Below is a small trained network, with its code and all its weights. Each question gives an input and a class and asks what happens when units are switched off, that is, made to give their printed mean instead of their output.

import numpy as np


def w(rows, s, z=0):
    codes = np.array(rows[::2]) - 128.0
    scale = np.full(codes.shape[1], s)
    scale[-1] = z or s
    return codes * scale


def f(y):
    return y / 2 * (1 + np.tanh(0.7978845608 * (y + 0.044715 * y**3)))


def log_softmax(a):
    a = a - a.max(-1, keepdims=True)
    return a - np.log(np.exp(a).sum(-1, keepdims=True))


def net(x, mask):
    res = np.array(x, float).reshape(1, 7) / 4 @ E
    y = f(res @ A[0][:, :-1].T + A[0][:, -1])
    res = res + np.where(mask, y, B[0][:, -1]) @ B[0][:, :-1]
    return log_softmax(res[-1] @ U[:, :-1].T + U[:, -1])


A, B = {}, {}
E = w([
[128,128,126,125],'x0',
[127,124,130,123],'x1',
[129,126,129,127],'x2',
[129,125,129,129],'x3',
[2,86,122,178],'x4',
[124,139,123,121],'x5',
[165,65,27,122],'x6',
],0.0082)
A[0] = w([
[127,126,126,122,2],'N1',
[196,153,133,134,37],'N2',
[197,150,133,131,31],'N3',
[121,165,6,111,55],'N4',
[143,69,57,138,53],'N5',
[137,117,239,162,16],'N6',
[118,121,141,128,23],'N7',
[153,143,120,139,21],'N8',
[82,216,150,74,22],'N9',
[62,120,96,123,106],'N10',
[47,129,97,134,71],'N11',
[63,112,112,149,68],'N12',
[88,81,134,163,63],'N13',
],0.013,0.006)
B[0] = w([
[51,158,187,25,67],'N1',
[115,129,133,49,205],'N2',
[107,123,118,48,204],'N3',
[58,149,159,139,215],'N4',
[41,132,174,144,244],'N5',
[3,129,95,107,205],'N6',
[54,137,108,67,75],'N7',
[99,144,158,60,86],'N8',
[78,105,153,148,194],'N9',
[175,139,152,105,238],'N10',
[152,104,131,70,254],'N11',
[137,126,109,79,236],'N12',
[145,187,122,109,203],'N13',
],0.025,0.0028)
U = w([
[135,135,193,109,255],'0',
[43,140,237,118,39],'1',
[165,164,183,1,25],'2',
[139,128,184,115,187],'3',
],0.0078,0.0084)

Each question gives the input, the list of numbers given to net, and the class t.
The units are the neurons (one row each of A and B). Each row of codes is followed by its name. A weight is (code - 128) times the scale printed after its matrix; where a second scale follows, it is the last column's (A, B and U).
mask holds one flag per neuron, in row order. A switched-off neuron (its flag False) gives its mean, the last column of its row in B, instead of its output. The means were averaged over made-up inputs and are rounded, as every weight is.
A unit's drop is (log p(t) with every unit on - log p(t) with that unit switched off) / (log p(t) with every unit on - log p(t) with every unit switched off).
The circuit of an input: a set's keep is (log p(t) with only the set's units on - log p(t) with every unit switched off) / (log p(t) with every unit on - log p(t) with every unit switched off). Starting from the 12 units with the biggest drops (on a tie, the unit counted first), units are removed one at a time, each time the one whose removal leaves the highest keep (on an exact tie, the one counted first), for as long as the keep stays at least 0.8.
units of the circuit, in order: the units of the circuit, biggest drop first
top k neurons: the k neurons with the biggest drops, biggest first
drop of u: that unit's drop, to one decimal
input [8,-4,1,1,-1,-2,8], class 1: units of the circuit, in order -> N5
input [-2,-4,2,-8,5,-2,-3], class 2: units of the circuit, in order -> N11; N12; N5
input [5,-6,2,-4,6,2,0], class 2: units of the circuit, in order -> N11; N12; N10
input [-5,-1,4,4,-2,-1,7], class 1: units of the circuit, in order -> N5; N4
input [-5,6,7,-6,8,-4,-6], class 2: top 2 neurons -> N11; N12
input [8,-7,5,-8,-4,-1,-8], class 1: top 2 neurons -> N6; N9
input [3,-8,-5,-8,5,4,-4], class 2: top 4 neurons -> N11; N12; N5; N10
input [5,-6,-8,-2,7,3,-5], class 2: top 2 neurons -> N11; N12
input [2,7,-3,-3,5,-2,-3], class 2: units of the circuit, in order -> N11; N12; N5
input [-3,3,-7,7,-1,2,6], class 1: top 2 neurons -> N5; N4
input [4,0,2,6,8,4,5], class 2: top 3 neurons -> N11; N12; N10
input [-1,-3,4,3,8,-1,-7], class 2: top 2 neurons -> N11; N12
input [-2,3,1,-3,6,-3,8], class 1: drop of N4 -> 0.5
input [3,-1,1,-8,1,-2,8], class 1: drop of N5 -> 0.4
input [-5,3,4,7,7,-2,2], class 2: drop of N10 -> 0.1
input [-3,-6,-3,-3,-3,-1,8], class 1: drop of N5 -> 0.3
